Below are the code and all the weights of a small trained network. Each question names an input and a class and asks about switching units off, where a switched-off unit gives its printed mean instead of its output.

import numpy as np


def w(rows, s, z=0):
    codes = np.array(rows[::2]) - 128.0
    scale = np.full(codes.shape[1], s)
    scale[-1] = z or s
    return codes * scale


def norm(h):
    return h / np.sqrt((h * h).mean(-1, keepdims=True) + 1e-5)


def f(y):
    return y / 2 * (1 + np.tanh(0.7978845608 * (y + 0.044715 * y**3)))


def log_softmax(a):
    a = a - a.max(-1, keepdims=True)
    return a - np.log(np.exp(a).sum(-1, keepdims=True))


def net(x, mask):
    res = np.array(x, float).reshape(1, 6) / 4 @ E
    u = 0
    for l in range(3):
        y = f(norm(res) @ A[l][:, :-1].T + A[l][:, -1])
        res = res + np.where(mask[u : u + 9], y, B[l][:, -1]) @ B[l][:, :-1]
        u += 9
    return log_softmax(norm(res)[-1] @ U[:, :-1].T + U[:, -1])


A, B = {}, {}
E = w([
[133,61,123,130,29,172,87],'x0',
[167,102,131,235,94,215,130],'x1',
[109,34,68,188,122,186,133],'x2',
[143,109,141,135,121,177,245],'x3',
[133,147,32,178,48,115,97],'x4',
[2,130,100,181,182,109,47],'x5',
],0.00094)
A[0] = w([
[47,186,116,198,115,44,134,61],'0.n0',
[173,91,77,166,188,203,234,46],'0.n1',
[139,170,162,64,62,112,64,87],'0.n2',
[73,192,115,162,119,38,100,83],'0.n3',
[214,123,225,69,80,166,211,67],'0.n4',
[101,67,132,40,118,77,112,3],'0.n5',
[92,116,124,199,190,157,51,105],'0.n6',
[147,215,146,65,168,63,115,65],'0.n7',
[174,145,78,170,4,177,69,39],'0.n8',
],0.0031,0.0021)
B[0] = w([
[124,123,60,90,136,226,193,131],'0.n0',
[76,117,104,203,136,2,215,206],'0.n1',
[116,107,99,183,163,104,148,127],'0.n2',
[148,128,71,127,132,173,207,145],'0.n3',
[29,216,129,92,36,207,215,246],'0.n4',
[92,100,70,51,121,98,91,68],'0.n5',
[122,119,227,143,99,190,137,171],'0.n6',
[198,175,78,116,178,71,115,157],'0.n7',
[239,115,79,148,27,85,98,195],'0.n8',
],0.0023,0.0013)
A[1] = w([
[114,85,223,172,169,203,57,14],'1.n0',
[225,179,106,74,158,92,128,34],'1.n1',
[209,192,122,75,169,87,122,17],'1.n2',
[253,104,95,168,17,103,76,51],'1.n3',
[106,68,106,114,169,57,27,66],'1.n4',
[122,31,127,210,130,109,181,60],'1.n5',
[66,129,125,20,79,111,59,70],'1.n6',
[199,184,141,84,193,93,138,48],'1.n7',
[77,54,101,26,134,99,57,5],'1.n8',
],0.0037,0.002)
B[1] = w([
[39,110,244,165,215,172,23,132],'1.n0',
[80,169,164,130,188,92,73,130],'1.n1',
[108,181,132,112,169,83,55,127],'1.n2',
[234,56,38,204,11,180,40,250],'1.n3',
[146,93,215,77,73,166,221,115],'1.n4',
[91,188,104,138,192,6,136,173],'1.n5',
[218,78,98,189,196,87,212,120],'1.n6',
[122,168,147,115,94,71,58,139],'1.n7',
[232,56,201,73,141,77,197,93],'1.n8',
],0.0027,0.0017)
A[2] = w([
[59,46,52,89,153,219,143,179],'2.n0',
[181,241,145,34,197,38,25,3],'2.n1',
[117,205,199,62,1,177,238,30],'2.n2',
[194,187,65,83,26,67,247,135],'2.n3',
[188,9,177,49,128,108,198,100],'2.n4',
[44,180,219,84,221,112,243,88],'2.n5',
[164,111,162,242,145,174,206,201],'2.n6',
[186,243,149,37,186,57,21,27],'2.n7',
[47,213,28,188,116,235,134,96],'2.n8',
],0.0031,0.0022)
B[2] = w([
[177,254,134,101,140,151,113,181],'2.n0',
[66,185,63,54,59,58,60,167],'2.n1',
[71,230,218,151,50,178,190,165],'2.n2',
[80,105,181,152,149,169,71,253],'2.n3',
[178,167,181,96,142,51,144,125],'2.n4',
[162,94,88,163,63,142,88,251],'2.n5',
[71,131,94,50,123,51,96,226],'2.n6',
[55,156,66,68,72,68,88,164],'2.n7',
[227,130,140,32,167,118,192,196],'2.n8',
],0.0035,0.0022)
U = w([
[6,248,8,5,56,6,5,195],'0',
[17,15,252,231,252,253,7,140],'1',
[9,26,15,254,236,7,250,48],'2',
[252,7,7,251,5,245,12,222],'3',
[9,249,251,147,6,246,251,155],'4',
[251,4,249,5,217,7,211,59],'5',
[241,245,4,19,252,248,234,3],'6',
],0.0059,0.0031)

Each question gives the input, the list of numbers given to net, and the class t.
The units are the neurons (one row each of A and B). Each row of codes is followed by its name. A weight is (code - 128) times the scale printed after its matrix; where a second scale follows, it is the last column's (A, B and U).
mask holds one flag per neuron, layer by layer. A switched-off neuron (its flag False) gives its mean, the last column of its row in B, instead of its output. The means were averaged over made-up inputs and are rounded, as every weight is.
A unit's drop is (log p(t) with every unit on - log p(t) with that unit switched off) / (log p(t) with every unit on - log p(t) with every unit switched off).
The circuit of an input: a set's keep is (log p(t) with only the set's units on - log p(t) with every unit switched off) / (log p(t) with every unit on - log p(t) with every unit switched off). Starting from the 12 units with the biggest drops (on a tie, the unit counted first), units are removed one at a time, each time the one whose removal leaves the highest keep (on an exact tie, the one counted first), for as long as the keep stays at least 0.8.
units of the circuit, in order: the units of the circuit, biggest drop first
most important unit: the unit with the biggest drop
top k neurons: the k neurons with the biggest drops, biggest first
k most important neurons of layer l: the k neurons of layer l with the biggest drops, biggest first
input [-8,-1,4,3,-5,-8], class 4: most important unit -> 0.n4
input [5,-3,-6,7,0,4], class 4: 2 most important neurons of layer 2 -> [2.n2, 2.n3]
input [0,-3,5,-8,-5,8], class 1: units of the circuit, in order -> [1.n0, 0.n6]
input [-1,6,7,8,-8,-5], class 4: units of the circuit, in order -> [0.n4, 2.n2]
input [6,-7,7,7,-5,3], class 5: units of the circuit, in order -> [2.n4, 1.n8]
input [0,6,2,3,2,-8], class 4: 2 most important neurons of layer 2 -> [2.n2, 2.n5]
input [1,1,-1,8,-3,8], class 1: units of the circuit, in order -> [1.n0, 0.n4]
input [4,-1,6,5,-1,-1], class 2: units of the circuit, in order -> [0.n1, 1.n5]
input [1,-6,6,0,-2,-4], class 5: top 2 neurons -> [1.n6, 0.n5]
input [4,-3,2,-1,-8,-7], class 4: top 2 neurons -> [0.n4, 2.n2]
input [2,7,2,-4,-3,1], class 1: top 4 neurons -> [1.n0, 0.n6, 2.n5, 0.n7]
input [0,-8,4,-4,7,5], class 5: top 2 neurons -> [1.n8, 0.n4]
input [4,8,-1,4,-1,4], class 1: 2 most important neurons of layer 1 -> [1.n0, 1.n5]
input [-6,6,-4,5,6,4], class 6: units of the circuit, in order -> [2.n8]
input [0,4,-4,-7,7,8], class 3: 2 most important neurons of layer 0 -> [0.n4, 0.n8]
input [-4,3,-3,-8,-8,8], class 1: top 2 neurons -> [1.n0, 0.n6]
input [3,-3,-6,6,2,6], class 6: top 2 neurons -> [0.n0, 0.n3]
input [-7,8,6,7,1,-7], class 2: top 2 neurons -> [0.n1, 1.n5]
input [6,-4,-7,8,5,5], class 6: 2 most important neurons of layer 0 -> [0.n0, 0.n3]
input [2,-2,-2,6,0,8], class 6: most important unit -> 0.n0
input [-3,-4,6,3,-5,-3], class 4: 2 most important neurons of layer 0 -> [0.n4, 0.n2]
